Below are the code and all the weights of a small trained network. Each question names an input and a target symbol and asks about switching units off, where a switched-off unit gives its printed mean instead of its output.

import numpy as np


def w(rows, s, z=0):
    codes = np.array(rows[::2]) - 128.0
    scale = np.full(codes.shape[1], s)
    scale[-1] = z or s
    return codes * scale


def norm(h):
    return h / np.sqrt((h * h).mean(-1, keepdims=True) + 1e-5)


def f(y):
    return np.maximum(y, 0)


def softmax(a):
    e = np.exp(a - a.max(-1, keepdims=True))
    return e / e.sum(-1, keepdims=True)


def log_softmax(a):
    a = a - a.max(-1, keepdims=True)
    return a - np.log(np.exp(a).sum(-1, keepdims=True))


def net(x, mask):
    ids = ['ΔΞβγεζθμπστω'.index(c) for c in x.split()]
    T = len(ids)
    res = E[ids] + P[:T]
    u = 0
    for l in range(2):
        r = norm(res)
        for j in range(2):
            rows = slice(2 * j, 2 * j + 2)
            q, k, v = (r @ M[l][rows].T for M in (Q, K, V))
            z = softmax(np.where(np.tri(T) > 0, q @ k.T / 2**0.5, -1e9)) @ v
            o = O[l][rows]
            res = res + np.where(mask[u + j], z, o[:, -1]) @ o[:, :-1]
        u += 2
        y = f(norm(res) @ A[l][:, :-1].T + A[l][:, -1])
        res = res + np.where(mask[u : u + 16], y, B[l][:, -1]) @ B[l][:, :-1]
        u += 16
    return log_softmax(norm(res)[-1] @ U[:, :-1].T + U[:, -1])


Q, K, V, O, A, B = {}, {}, {}, {}, {}, {}
E = w([
[66,31,129,119,69,136],'Δ',
[111,214,101,137,87,162],'Ξ',
[218,97,88,122,129,184],'β',
[146,145,98,230,194,117],'γ',
[242,134,138,87,110,153],'ε',
[154,173,155,135,192,98],'ζ',
[108,156,88,150,113,38],'θ',
[117,159,5,144,31,129],'μ',
[86,175,182,128,149,164],'π',
[152,142,142,48,154,199],'σ',
[242,203,157,167,160,153],'τ',
[75,147,150,154,105,227],'ω',
],0.021)
P = w([
[77,220,2,94,104,54],'0',
[82,192,52,86,97,92],'1',
[94,172,86,91,97,105],'2',
[107,154,113,99,103,113],'3',
[119,137,139,105,110,118],'4',
[130,117,163,112,115,121],'5',
[144,92,190,120,118,123],'6',
[146,73,211,120,117,123],'7',
],0.0095)
Q[0] = w([
[203,128,144,146,170,151],'L0H1',
[52,72,32,135,134,72],'L0H1',
[47,117,93,107,105,99],'L0H2',
[2,153,60,62,107,148],'L0H2',
],0.008)
K[0] = w([
[154,6,186,175,149,145],'L0H1',
[109,201,2,125,42,74],'L0H1',
[133,128,41,141,92,81],'L0H2',
[104,167,138,74,158,178],'L0H2',
],0.01)
V[0] = w([
[100,138,117,119,254,165],'L0H1',
[153,220,116,26,76,13],'L0H1',
[163,72,176,165,154,159],'L0H2',
[159,158,154,95,115,164],'L0H2',
],0.0062)
O[0] = w([
[116,38,118,224,209,138,124],'L0H1',
[74,114,210,151,137,44,254],'L0H1',
[42,215,108,254,64,229,83],'L0H2',
[169,158,109,47,76,115,197],'L0H2',
],0.007,0.0052)
A[0] = w([
[154,124,253,114,91,38,111],'L0N1',
[187,113,45,133,66,148,131],'L0N2',
[104,130,200,158,125,194,38],'L0N3',
[7,124,150,115,147,172,188],'L0N4',
[75,181,182,134,55,142,84],'L0N5',
[92,140,123,157,42,96,253],'L0N6',
[176,139,83,173,153,91,101],'L0N7',
[90,170,163,137,145,150,118],'L0N8',
[181,163,61,244,160,172,146],'L0N9',
[150,135,131,107,145,126,126],'L0N10',
[71,151,183,160,200,144,143],'L0N11',
[191,185,90,91,87,2,115],'L0N12',
[98,82,140,162,104,147,89],'L0N13',
[121,66,90,216,176,174,143],'L0N14',
[94,218,144,156,142,82,117],'L0N15',
[98,124,196,105,181,86,82],'L0N16',
],0.009,0.0039)
B[0] = w([
[176,153,98,178,138,138,207],'L0N1',
[124,130,89,95,32,118,159],'L0N2',
[207,209,56,121,107,151,139],'L0N3',
[219,206,66,148,205,15,147],'L0N4',
[177,95,150,180,105,161,150],'L0N5',
[2,153,203,81,180,44,166],'L0N6',
[99,140,95,52,162,141,165],'L0N7',
[178,137,77,185,57,117,145],'L0N8',
[40,65,96,144,124,171,189],'L0N9',
[99,129,42,105,129,72,156],'L0N10',
[160,138,74,182,103,203,150],'L0N11',
[100,144,113,158,109,129,245],'L0N12',
[171,87,201,146,184,71,131],'L0N13',
[87,83,187,151,129,112,139],'L0N14',
[89,185,187,162,82,179,186],'L0N15',
[197,175,60,109,54,204,149],'L0N16',
],0.0067,0.011)
Q[1] = w([
[11,5,210,23,234,132],'L1H1',
[178,151,186,114,146,173],'L1H1',
[23,49,189,90,176,33],'L1H2',
[255,124,42,88,135,218],'L1H2',
],0.0078)
K[1] = w([
[117,189,37,60,225,79],'L1H1',
[165,90,184,68,109,170],'L1H1',
[48,145,41,166,226,2],'L1H2',
[239,95,182,132,222,215],'L1H2',
],0.0092)
V[1] = w([
[47,139,155,132,99,94],'L1H1',
[144,80,191,106,129,176],'L1H1',
[89,119,142,114,137,143],'L1H2',
[57,95,181,254,92,169],'L1H2',
],0.0086)
O[1] = w([
[131,71,245,176,43,208,96],'L1H1',
[1,241,172,67,107,77,1],'L1H1',
[161,123,112,18,135,133,63],'L1H2',
[183,105,101,203,79,105,2],'L1H2',
],0.0075,0.0053)
A[1] = w([
[116,118,68,98,185,146,138],'L1N1',
[57,178,249,124,82,178,4],'L1N2',
[111,11,89,72,113,108,27],'L1N3',
[98,12,183,112,132,136,166],'L1N4',
[76,231,134,110,119,185,130],'L1N5',
[172,134,136,142,147,205,181],'L1N6',
[74,96,139,125,41,85,130],'L1N7',
[70,140,162,112,118,96,154],'L1N8',
[150,43,125,192,98,174,135],'L1N9',
[187,168,141,23,88,111,146],'L1N10',
[183,162,149,137,164,211,105],'L1N11',
[56,139,137,95,148,66,94],'L1N12',
[131,140,95,166,112,183,145],'L1N13',
[125,83,219,121,130,121,84],'L1N14',
[173,158,159,161,159,66,137],'L1N15',
[148,151,1,149,119,120,157],'L1N16',
],0.0094,0.0034)
B[1] = w([
[64,68,217,66,66,183,157],'L1N1',
[199,87,245,36,14,159,152],'L1N2',
[254,104,148,100,103,80,139],'L1N3',
[186,117,71,153,66,43,138],'L1N4',
[85,132,132,180,91,49,208],'L1N5',
[70,99,153,77,146,93,226],'L1N6',
[145,167,65,78,231,126,166],'L1N7',
[115,203,165,143,178,196,154],'L1N8',
[29,124,151,130,178,79,157],'L1N9',
[83,101,143,216,161,143,219],'L1N10',
[112,69,110,90,154,85,234],'L1N11',
[104,165,99,210,179,201,150],'L1N12',
[148,129,202,70,71,105,206],'L1N13',
[135,101,53,124,70,41,131],'L1N14',
[156,147,121,102,205,187,206],'L1N15',
[98,70,106,140,67,181,253],'L1N16',
],0.0072,0.008)
U = w([
[179,85,123,112,168,23,236],'Δ',
[104,162,213,151,45,109,219],'Ξ',
[122,55,85,58,65,163,135],'β',
[30,69,136,223,133,152,209],'γ',
[140,111,97,157,218,145,1],'ε',
[131,105,90,105,155,163,112],'ζ',
[76,239,129,183,204,49,75],'θ',
[39,176,42,118,62,97,69],'μ',
[196,178,66,205,83,195,74],'π',
[47,139,136,42,200,168,158],'σ',
[166,83,246,147,187,124,35],'τ',
[170,126,144,115,223,141,105],'ω',
],0.011,0.0023)

Each question gives the input, a string of symbols that net reads in full, and the target symbol t.
The units are the heads (2 rows each of Q, K, V and O) and the neurons (one row each of A and B). Each row of codes is followed by its name. A weight is (code - 128) times the scale printed after its matrix; where a second scale follows, it is the last column's (O, A, B and U).
mask holds one flag per unit, layer by layer, with each layer's heads first. A switched-off unit (its flag False) gives its mean, the last column of its rows in O or B, instead of its output. The means were averaged over made-up inputs and are rounded, as every weight is.
A unit's drop is (log p(t) with every unit on - log p(t) with that unit switched off) / (log p(t) with every unit on - log p(t) with every unit switched off).
unit that matters most: the unit with the biggest drop
k most important neurons: the k neurons with the biggest drops, biggest first
k most important neurons of layer l: the k neurons of layer l with the biggest drops, biggest first
which heads matter: for each layer, one digit per head in row order, 1 if its drop is at least 0.15 and else 0, layers parted by /
input τ γ β θ Ξ τ ε, target π: unit that matters most => L0N6
input ε σ τ Δ ε, target Ξ: 3 most important neurons of layer 1 => L1N10, L1N16, L1N7
input β τ Ξ τ, target τ: 2 most important neurons of layer 1 => L1N13, L1N11
input τ β ζ, target μ: which heads matter => 00 / 01
input τ ε Δ τ, target Ξ: which heads matter => 11 / 00
input τ β ω, target μ: 2 most important neurons of layer 1 => L1N16, L1N5
input τ μ Δ τ Δ τ, target Ξ: which heads matter => 11 / 11
input τ ζ θ ε, target ω: 4 most important neurons of layer 0 => L0N15, L0N9, L0N1, L0N10
input τ Δ ζ, target Ξ: which heads matter => 00 / 10
input ε τ ε τ γ ε, target γ: 2 most important neurons => L1N10, L1N13
input β β τ τ μ Δ, target Δ: which heads matter => 00 / 00
input τ τ Δ σ β ζ, target μ: 4 most important neurons => L0N4, L0N16, L0N11, L1N5
input σ τ Ξ, target Ξ: which heads matter => 00 / 10
input ε τ τ Ξ τ, target τ: 3 most important neurons => L0N5, L0N15, L0N7
input τ γ ε β τ, target μ: most important neuron of layer 0 => L0N9
input τ ε ε ε ε, target θ: 2 most important neurons of layer 0 => L0N15, L0N9
input ε τ τ β Ξ ε ε, target θ: 2 most important neurons => L1N16, L1N10
input τ Ξ ω τ, target β: 4 most important neurons => L0N9, L0N4, L0N6, L1N10
input γ ε τ τ τ, target π: 4 most important neurons => L0N6, L0N9, L1N16, L1N10
input τ ω γ τ ζ τ ε θ, target θ: 2 most important neurons => L0N6, L0N9
input τ ε τ τ Ξ β θ ε, target ω: unit that matters most => L0N9
input μ μ τ ε ζ σ τ, target σ: 2 most important neurons of layer 0 => L0N9, L0N7
input Ξ τ Δ β ω, target μ: which heads matter => 10 / 11
input ε σ τ τ, target π: 4 most important neurons => L0N6, L0N15, L0N4, L0N9
input μ μ τ σ γ ζ ε, target ε: which heads matter => 01 / 10
input ε μ Ξ ζ, target τ: which heads matter => 01 / 10
input π ω Δ ε τ π σ τ, target σ: unit that matters most => L0H1
input τ σ ε ω, target θ: 3 most important neurons => L0N4, L0N6, L0N9
